Here is a tiny trained network, its code and every weight. The questions are about switching its units off for an input and a target symbol, where a switched-off unit gives its printed mean instead of its output.

import numpy as np


def w(rows, s, z=0):
    codes = np.array(rows[::2]) - 128.0
    scale = np.full(codes.shape[1], s)
    scale[-1] = z or s
    return codes * scale


def f(y):
    return y / 2 * (1 + np.tanh(0.7978845608 * (y + 0.044715 * y**3)))


def softmax(a):
    e = np.exp(a - a.max(-1, keepdims=True))
    return e / e.sum(-1, keepdims=True)


def log_softmax(a):
    a = a - a.max(-1, keepdims=True)
    return a - np.log(np.exp(a).sum(-1, keepdims=True))


def net(x, mask):
    ids = ['ΓΔΨεζηθλμξτφω'.index(c) for c in x.split()]
    T = len(ids)
    res = E[ids] + P[:T]
    u = 0
    for l in range(2):
        r = res
        for j in range(2):
            rows = slice(3 * j, 3 * j + 3)
            q, k, v = (r @ M[l][rows].T for M in (Q, K, V))
            z = softmax(np.where(np.tri(T) > 0, q @ k.T / 3**0.5, -1e9)) @ v
            o = O[l][rows]
            res = res + np.where(mask[u + j], z, o[:, -1]) @ o[:, :-1]
        u += 2
        y = f(res @ A[l][:, :-1].T + A[l][:, -1])
        res = res + np.where(mask[u : u + 16], y, B[l][:, -1]) @ B[l][:, :-1]
        u += 16
    return log_softmax(res[-1] @ U[:, :-1].T + U[:, -1])


Q, K, V, O, A, B = {}, {}, {}, {}, {}, {}
E = w([
[106,126,185,184,122,76,60,137,88],'Γ',
[230,254,171,124,87,212,216,146,177],'Δ',
[169,78,47,248,39,210,209,112,51],'Ψ',
[194,145,148,89,124,61,174,140,143],'ε',
[185,83,182,106,86,187,186,127,17],'ζ',
[91,175,165,211,90,168,114,187,89],'η',
[28,223,138,233,132,155,188,163,128],'θ',
[63,42,155,150,176,69,92,72,168],'λ',
[137,143,230,75,42,95,88,145,130],'μ',
[60,110,111,104,86,190,199,166,170],'ξ',
[84,81,50,112,176,103,117,187,162],'τ',
[195,109,121,126,158,172,10,217,191],'φ',
[14,207,129,54,107,110,72,186,148],'ω',
],0.0098)
P = w([
[108,170,53,197,85,34,154,123,113],'0',
[81,83,195,194,253,144,172,82,184],'1',
[127,210,61,91,136,202,80,105,70],'2',
[154,44,88,151,36,47,175,175,160],'3',
[92,11,191,172,216,226,173,89,186],'4',
[129,136,32,60,90,244,69,139,63],'5',
[151,6,48,99,39,47,162,231,176],'6',
[95,3,183,189,188,194,155,37,158],'7',
[156,154,57,85,142,164,84,117,106],'8',
],0.0064)
Q[0] = w([
[71,160,81,107,77,22,142,201,139],'0.h1',
[88,91,153,173,41,53,205,206,85],'0.h1',
[132,151,92,113,157,206,48,107,166],'0.h1',
[136,240,72,63,166,103,82,68,38],'0.h2',
[160,174,158,142,185,133,119,71,9],'0.h2',
[97,200,3,124,91,63,107,71,71],'0.h2',
],0.0067)
K[0] = w([
[163,127,133,130,143,216,202,81,27],'0.h1',
[209,26,132,95,62,155,205,118,38],'0.h1',
[39,190,118,99,173,151,54,177,172],'0.h1',
[43,210,152,218,201,54,171,9,136],'0.h2',
[59,205,107,148,91,98,141,141,110],'0.h2',
[107,195,255,187,166,52,167,27,63],'0.h2',
],0.0067)
V[0] = w([
[131,79,181,32,152,82,103,179,176],'0.h1',
[147,126,194,70,170,177,140,152,39],'0.h1',
[89,204,100,153,149,80,74,241,253],'0.h1',
[85,107,161,167,78,114,206,99,76],'0.h2',
[34,99,107,119,147,186,108,194,178],'0.h2',
[228,116,58,175,137,143,36,226,195],'0.h2',
],0.0046)
O[0] = w([
[146,108,128,99,157,161,130,54,118,87],'0.h1',
[105,141,118,85,169,187,133,148,86,79],'0.h1',
[165,124,54,150,62,174,61,99,170,201],'0.h1',
[150,107,158,119,80,159,126,77,59,122],'0.h2',
[106,196,132,140,139,161,152,107,177,203],'0.h2',
[174,144,173,181,98,103,79,173,254,250],'0.h2',
],0.0072,0.0021)
A[0] = w([
[101,14,61,198,157,129,216,147,101,199],'0.n1',
[162,100,211,148,156,231,162,34,204,246],'0.n2',
[69,195,21,79,116,123,135,146,130,142],'0.n3',
[158,55,160,122,93,82,79,42,56,169],'0.n4',
[101,184,8,166,107,160,210,51,86,3],'0.n5',
[95,243,77,186,190,158,104,186,82,114],'0.n6',
[218,249,156,45,67,199,158,160,178,110],'0.n7',
[43,122,179,47,83,1,154,220,137,124],'0.n8',
[64,124,107,173,86,155,55,84,182,200],'0.n9',
[170,99,111,196,66,34,168,181,184,110],'0.n10',
[219,119,112,58,33,107,46,182,46,148],'0.n11',
[221,103,70,128,45,192,149,196,74,142],'0.n12',
[240,133,129,131,79,173,53,163,66,151],'0.n13',
[164,121,214,160,178,83,151,70,156,206],'0.n14',
[155,124,10,71,118,142,93,171,89,200],'0.n15',
[17,168,129,17,101,177,71,147,82,117],'0.n16',
],0.0064,0.0043)
B[0] = w([
[98,79,186,150,171,76,172,196,39,205],'0.n1',
[90,202,174,212,161,189,84,100,25,254],'0.n2',
[156,47,64,126,76,78,148,203,166,159],'0.n3',
[136,95,121,102,135,43,71,84,61,162],'0.n4',
[151,146,225,145,66,45,182,154,54,137],'0.n5',
[252,35,191,136,3,113,35,84,60,153],'0.n6',
[58,226,32,85,115,173,150,189,103,185],'0.n7',
[179,176,174,151,188,3,238,191,156,187],'0.n8',
[107,166,147,108,147,145,102,191,63,245],'0.n9',
[201,147,85,194,59,67,90,158,169,214],'0.n10',
[200,161,222,58,204,80,147,81,232,193],'0.n11',
[182,207,130,145,234,135,219,184,169,200],'0.n12',
[192,241,144,114,244,80,65,96,129,191],'0.n13',
[110,99,107,239,135,206,141,161,45,183],'0.n14',
[189,26,25,88,160,97,147,158,213,191],'0.n15',
[79,114,195,137,124,124,8,221,221,161],'0.n16',
],0.0054,0.0053)
Q[1] = w([
[115,85,45,27,16,31,75,165,134],'1.h1',
[63,91,137,79,126,197,107,98,132],'1.h1',
[37,73,147,184,131,229,118,169,129],'1.h1',
[197,153,128,171,173,98,226,192,47],'1.h2',
[77,94,116,55,168,254,16,32,84],'1.h2',
[159,66,184,193,162,109,202,148,133],'1.h2',
],0.0048)
K[1] = w([
[110,133,125,225,37,128,69,58,67],'1.h1',
[56,99,109,101,104,140,134,89,167],'1.h1',
[65,94,138,92,122,167,117,217,180],'1.h1',
[204,75,82,174,166,157,245,174,125],'1.h2',
[32,68,141,64,32,36,117,2,94],'1.h2',
[147,64,93,201,244,204,147,147,73],'1.h2',
],0.0048)
V[1] = w([
[102,177,253,104,86,160,149,125,113],'1.h1',
[212,191,199,159,159,137,120,7,159],'1.h1',
[59,153,191,48,67,72,86,139,192],'1.h1',
[115,239,91,130,100,171,244,128,140],'1.h2',
[196,226,181,115,200,178,89,155,108],'1.h2',
[52,198,148,138,131,138,39,153,230],'1.h2',
],0.0053)
O[1] = w([
[88,197,179,114,7,149,86,62,90,106],'1.h1',
[239,200,174,198,94,111,79,59,108,121],'1.h1',
[126,189,233,25,113,79,128,150,186,91],'1.h1',
[13,255,92,159,90,126,221,40,167,136],'1.h2',
[65,137,114,121,75,84,88,172,199,255],'1.h2',
[93,70,200,45,78,162,113,136,103,168],'1.h2',
],0.0057,0.0049)
A[1] = w([
[155,91,102,139,2,83,131,149,237,46],'1.n1',
[218,78,70,112,175,106,47,95,156,108],'1.n2',
[55,84,182,145,57,126,182,135,47,150],'1.n3',
[88,98,89,208,107,178,110,139,96,59],'1.n4',
[64,118,115,98,228,116,141,152,201,253],'1.n5',
[166,205,138,136,117,161,129,25,57,86],'1.n6',
[213,133,141,48,152,102,163,15,124,92],'1.n7',
[199,173,92,131,175,192,127,63,110,94],'1.n8',
[91,180,68,109,116,227,124,160,155,40],'1.n9',
[120,100,26,54,104,124,202,116,182,241],'1.n10',
[45,93,91,164,179,154,94,158,123,219],'1.n11',
[76,98,107,55,148,222,52,80,92,188],'1.n12',
[71,200,193,73,129,137,118,168,121,86],'1.n13',
[152,139,161,79,172,92,200,128,51,175],'1.n14',
[79,46,96,133,115,191,149,93,42,185],'1.n15',
[168,142,75,105,134,68,74,153,205,120],'1.n16',
],0.0068,0.0039)
B[1] = w([
[28,46,95,157,111,196,60,112,167,237],'1.n1',
[71,170,183,152,118,87,111,26,140,200],'1.n2',
[128,102,130,56,97,39,104,27,96,192],'1.n3',
[234,82,75,108,74,203,164,104,135,180],'1.n4',
[156,202,178,108,111,147,165,200,68,234],'1.n5',
[113,30,146,135,95,44,84,154,109,160],'1.n6',
[213,120,143,72,3,147,183,97,218,142],'1.n7',
[153,67,99,134,64,55,150,131,188,166],'1.n8',
[152,69,106,88,189,52,36,62,121,170],'1.n9',
[172,113,200,141,153,209,174,58,11,183],'1.n10',
[167,166,85,46,120,131,150,158,154,236],'1.n11',
[50,190,201,253,126,115,206,87,230,197],'1.n12',
[133,56,108,123,212,50,112,112,125,185],'1.n13',
[64,146,190,24,100,33,92,161,176,170],'1.n14',
[77,105,13,62,113,139,137,90,179,183],'1.n15',
[139,47,133,122,162,146,215,71,97,255],'1.n16',
],0.006,0.0073)
U = w([
[169,109,123,152,170,125,162,52,182,57],'Γ',
[82,188,176,76,178,78,129,198,116,130],'Δ',
[146,145,97,111,2,146,101,138,78,163],'Ψ',
[184,135,139,87,28,110,143,123,179,42],'ε',
[123,49,114,136,90,118,90,162,197,53],'ζ',
[105,112,223,204,161,111,88,67,33,144],'η',
[164,161,142,100,52,175,192,83,87,156],'θ',
[183,207,142,180,71,187,70,213,123,254],'λ',
[148,44,119,141,181,174,142,70,84,137],'μ',
[137,139,67,44,114,184,152,208,137,172],'ξ',
[27,206,87,142,103,142,179,48,184,177],'τ',
[131,137,95,197,150,79,168,155,159,68],'φ',
[143,100,30,72,150,62,53,149,99,64],'ω',
],0.0067,0.0042)

Each question gives the input, a string of symbols that net reads in full, and the target symbol t.
The units are the heads (3 rows each of Q, K, V and O) and the neurons (one row each of A and B). Each row of codes is followed by its name. A weight is (code - 128) times the scale printed after its matrix; where a second scale follows, it is the last column's (O, A, B and U).
mask holds one flag per unit, layer by layer, with each layer's heads first. A switched-off unit (its flag False) gives its mean, the last column of its rows in O or B, instead of its output. The means were averaged over made-up inputs and are rounded, as every weight is.
A unit's drop is (log p(t) with every unit on - log p(t) with that unit switched off) / (log p(t) with every unit on - log p(t) with every unit switched off).
The circuit of an input: a set's keep is (log p(t) with only the set's units on - log p(t) with every unit switched off) / (log p(t) with every unit on - log p(t) with every unit switched off). Starting from the 12 units with the biggest drops (on a tie, the unit counted first), units are removed one at a time, each time the one whose removal leaves the highest keep (on an exact tie, the one counted first), for as long as the keep stays at least 0.8.
circuit, biggest first: the units of the circuit, biggest drop first
most important unit: the unit with the biggest drop
top k neurons: the k neurons with the biggest drops, biggest first
k most important neurons of layer l: the k neurons of layer l with the biggest drops, biggest first
which heads matter: for each layer, one digit per head in row order, 1 if its drop is at least 0.15 and else 0, layers parted by /
input μ Δ Δ μ ζ, target η: which heads matter -> 00 / 10
input ε μ ζ θ, target Δ: which heads matter -> 11 / 00
input μ μ τ, target μ: which heads matter -> 01 / 00
input Ψ τ μ τ ζ ω ω μ, target Δ: which heads matter -> 00 / 10
input θ μ Δ Γ φ, target λ: which heads matter -> 01 / 00
input Δ η Γ, target η: circuit, biggest first -> (0.n6, 1.n11, 1.h1, 1.n15)
input η ω μ η ξ, target τ: 2 most important neurons of layer 0 -> (0.n8, 0.n13)
input η Γ ω θ φ τ, target μ: circuit, biggest first -> (0.n15, 1.n10, 1.n16, 0.n2)
input μ η μ ω φ τ λ, target ζ: circuit, biggest first -> (1.h2, 0.h2, 1.n1)
input φ τ θ ζ λ η η, target Δ: circuit, biggest first -> (0.h1, 0.n8)
input τ μ ζ μ φ φ θ, target ζ: top 2 neurons -> (1.n1, 0.n6)
input λ λ ε, target θ: most important unit -> 1.n10
input Γ μ θ ζ, target Δ: top 2 neurons -> (1.n14, 0.n1)
input Γ ζ Γ, target η: most important unit -> 1.n2
input μ θ ξ λ η, target τ: which heads matter -> 01 / 10
input η θ λ Δ τ μ ξ, target τ: circuit, biggest first -> (1.h2, 0.n12, 0.n7)
input Ψ θ μ ξ μ Γ τ, target φ: top 2 neurons -> (0.n8, 0.n1)
input ξ ε Ψ Γ μ θ μ ε, target η: which heads matter -> 10 / 10
input Γ Γ η Δ η η τ ε ω, target ζ: 3 most important neurons of layer 0 -> (0.n16, 0.n6, 0.n3)
input Δ ζ ζ φ Δ μ, target Δ: circuit, biggest first -> (0.h1, 0.n16, 0.n11, 1.n4)
input λ φ μ λ φ Γ μ η ζ, target ε: most important unit -> 1.n7
input μ τ λ μ, target ε: 2 most important neurons of layer 0 -> (0.n11, 0.n8)
input Γ Γ ζ θ μ Ψ, target φ: which heads matter -> 00 / 11
input φ η τ μ φ ζ φ φ, target λ: which heads matter -> 01 / 00
input τ φ θ ε, target ζ: top 2 neurons -> (1.n1, 0.n10)
input μ λ φ φ ξ τ ξ, target ζ: which heads matter -> 01 / 01
input μ μ λ λ, target ω: which heads matter -> 01 / 00
input η φ ζ τ η, target ξ: which heads matter -> 00 / 10
input τ θ λ ω θ, target Δ: which heads matter -> 00 / 10
input θ μ φ, target Γ: which heads matter -> 00 / 00
